Below is a small trained network, with its code and all its weights. Each question gives an input and a target symbol and asks what happens when units are switched off, that is, made to give their printed mean instead of their output.

import numpy as np


def w(rows, s, z=0):
    codes = np.array(rows[::2]) - 128.0
    scale = np.full(codes.shape[1], s)
    scale[-1] = z or s
    return codes * scale


def f(y):
    return np.maximum(y, 0)


def softmax(a):
    e = np.exp(a - a.max(-1, keepdims=True))
    return e / e.sum(-1, keepdims=True)


def log_softmax(a):
    a = a - a.max(-1, keepdims=True)
    return a - np.log(np.exp(a).sum(-1, keepdims=True))


def net(x, mask):
    ids = ['αγθμπστψ'.index(c) for c in x.split()]
    T = len(ids)
    res = E[ids] + P[:T]
    u = 0
    for l in range(2):
        r = res
        for j in range(2):
            rows = slice(2 * j, 2 * j + 2)
            q, k, v = (r @ M[l][rows].T for M in (Q, K, V))
            z = softmax(np.where(np.tri(T) > 0, q @ k.T / 2**0.5, -1e9)) @ v
            o = O[l][rows]
            res = res + np.where(mask[u + j], z, o[:, -1]) @ o[:, :-1]
        u += 2
        y = f(res @ A[l][:, :-1].T + A[l][:, -1])
        res = res + np.where(mask[u : u + 8], y, B[l][:, -1]) @ B[l][:, :-1]
        u += 8
    return log_softmax(res[-1] @ U[:, :-1].T + U[:, -1])


Q, K, V, O, A, B = {}, {}, {}, {}, {}, {}
E = w([
[129,87,105],'α',
[77,76,105],'γ',
[123,121,127],'θ',
[78,108,132],'μ',
[34,79,122],'π',
[172,100,104],'σ',
[182,124,119],'τ',
[5,103,139],'ψ',
],0.016)
P = w([
[144,162,131],'0',
[107,180,53],'1',
[101,61,135],'2',
[147,163,96],'3',
[89,137,251],'4',
[154,163,101],'5',
[95,65,156],'6',
],0.021)
Q[0] = w([
[147,25,54],'L0H0',
[111,235,140],'L0H0',
[146,1,65],'L0H1',
[113,199,87],'L0H1',
],0.013)
K[0] = w([
[108,247,152],'L0H0',
[88,121,2],'L0H0',
[128,205,244],'L0H1',
[111,145,27],'L0H1',
],0.015)
V[0] = w([
[250,99,160],'L0H0',
[114,122,146],'L0H0',
[101,208,108],'L0H1',
[127,39,100],'L0H1',
],0.012)
O[0] = w([
[238,35,150,2],'L0H0',
[165,129,96,140],'L0H0',
[132,253,215,170],'L0H1',
[155,72,27,123],'L0H1',
],0.0075,0.0069)
A[0] = w([
[143,110,15,141],'L0N0',
[166,159,76,234],'L0N1',
[59,62,223,1],'L0N2',
[125,210,60,135],'L0N3',
[123,1,201,158],'L0N4',
[205,131,50,112],'L0N5',
[106,88,25,157],'L0N6',
[207,200,39,207],'L0N7',
],0.011,0.0077)
B[0] = w([
[131,125,239,146],'L0N0',
[92,82,241,192],'L0N1',
[150,190,192,185],'L0N2',
[205,52,141,246],'L0N3',
[121,197,254,229],'L0N4',
[72,122,89,140],'L0N5',
[85,41,134,166],'L0N6',
[152,119,214,208],'L0N7',
],0.0083,0.011)
Q[1] = w([
[145,200,161],'L1H0',
[28,117,164],'L1H0',
[96,3,109],'L1H1',
[154,74,147],'L1H1',
],0.0078)
K[1] = w([
[192,205,93],'L1H0',
[255,40,17],'L1H0',
[234,78,56],'L1H1',
[191,60,191],'L1H1',
],0.0071)
V[1] = w([
[237,102,2],'L1H0',
[72,92,150],'L1H0',
[235,46,47],'L1H1',
[194,107,132],'L1H1',
],0.0071)
O[1] = w([
[244,25,166,13],'L1H0',
[57,104,153,147],'L1H0',
[50,162,253,4],'L1H1',
[52,115,121,120],'L1H1',
],0.0054,0.019)
A[1] = w([
[128,213,62,137],'L1N0',
[219,158,212,87],'L1N1',
[88,241,88,130],'L1N2',
[138,169,244,93],'L1N3',
[209,140,205,67],'L1N4',
[188,206,195,81],'L1N5',
[56,147,98,101],'L1N6',
[33,146,21,3],'L1N7',
],0.011)
B[1] = w([
[81,97,161,176],'L1N0',
[102,45,120,189],'L1N1',
[138,177,81,223],'L1N2',
[168,140,123,253],'L1N3',
[92,112,70,167],'L1N4',
[186,101,94,198],'L1N5',
[122,40,101,178],'L1N6',
[247,107,127,166],'L1N7',
],0.012,0.013)
U = w([
[79,117,255,167],'α',
[2,42,158,85],'γ',
[194,193,166,253],'θ',
[11,158,113,202],'μ',
[50,27,82,92],'π',
[113,48,216,114],'σ',
[195,34,143,18],'τ',
[117,101,38,4],'ψ',
],0.0084,0.0048)

Each question gives the input, a string of symbols that net reads in full, and the target symbol t.
The units are the heads (2 rows each of Q, K, V and O) and the neurons (one row each of A and B). Each row of codes is followed by its name. A weight is (code - 128) times the scale printed after its matrix; where a second scale follows, it is the last column's (O, A, B and U).
mask holds one flag per unit, layer by layer, with each layer's heads first. A switched-off unit (its flag False) gives its mean, the last column of its rows in O or B, instead of its output. The means were averaged over made-up inputs and are rounded, as every weight is.
A unit's drop is (log p(t) with every unit on - log p(t) with that unit switched off) / (log p(t) with every unit on - log p(t) with every unit switched off).
The circuit of an input: a set's keep is (log p(t) with only the set's units on - log p(t) with every unit switched off) / (log p(t) with every unit on - log p(t) with every unit switched off). Starting from the 12 units with the biggest drops (on a tie, the unit counted first), units are removed one at a time, each time the one whose removal leaves the highest keep (on an exact tie, the one counted first), for as long as the keep stays at least 0.8.
units of the circuit, in order: the units of the circuit, biggest drop first
k most important neurons of layer l: the k neurons of layer l with the biggest drops, biggest first
heads that matter: for each layer, one digit per head in row order, 1 if its drop is at least 0.15 and else 0, layers parted by /
input θ γ π τ σ θ π, target σ: units of the circuit, in order : L0N4, L0H0
input τ μ γ, target τ: units of the circuit, in order : L0H0, L0N4, L1N5, L1H0
input π ψ τ μ μ θ θ, target μ: heads that matter : 11 / 00
input μ α τ σ θ τ μ, target θ: heads that matter : 01 / 00
input ψ θ ψ σ ψ, target ψ: heads that matter : 10 / 00
input θ α θ, target θ: 4 most important neurons of layer 0 : L0N4, L0N3, L0N1, L0N7
input γ ψ τ σ, target σ: units of the circuit, in order : L0N7, L0N1, L1N1
input θ θ π μ θ, target π: units of the circuit, in order : L0H1
input μ σ σ, target μ: heads that matter : 01 / 00
input θ α ψ μ τ, target ψ: heads that matter : 11 / 00
input μ σ π θ σ α, target α: heads that matter : 00 / 01
input τ τ θ σ α θ τ, target α: heads that matter : 11 / 01
input τ μ ψ γ θ μ θ, target θ: heads that matter : 01 / 00
input θ π γ θ τ α θ, target τ: heads that matter : 11 / 00
input π μ θ ψ ψ θ θ, target ψ: 4 most important neurons of layer 1 : L1N7, L1N2, L1N6, L1N1
input μ θ ψ μ μ θ ψ, target μ: 3 most important neurons of layer 0 : L0N2, L0N3, L0N4
input π σ τ, target π: 4 most important neurons of layer 0 : L0N7, L0N3, L0N1, L0N6
input τ σ γ, target τ: most important neuron of layer 1 : L1N5
input μ τ α, target μ: 4 most important neurons of layer 0 : L0N1, L0N7, L0N3, L0N4
input θ θ ψ, target θ: heads that matter : 10 / 00
input α α α σ θ θ τ, target θ: heads that matter : 01 / 00
input τ θ θ θ θ α π, target θ: 3 most important neurons of layer 0 : L0N4, L0N2, L0N3
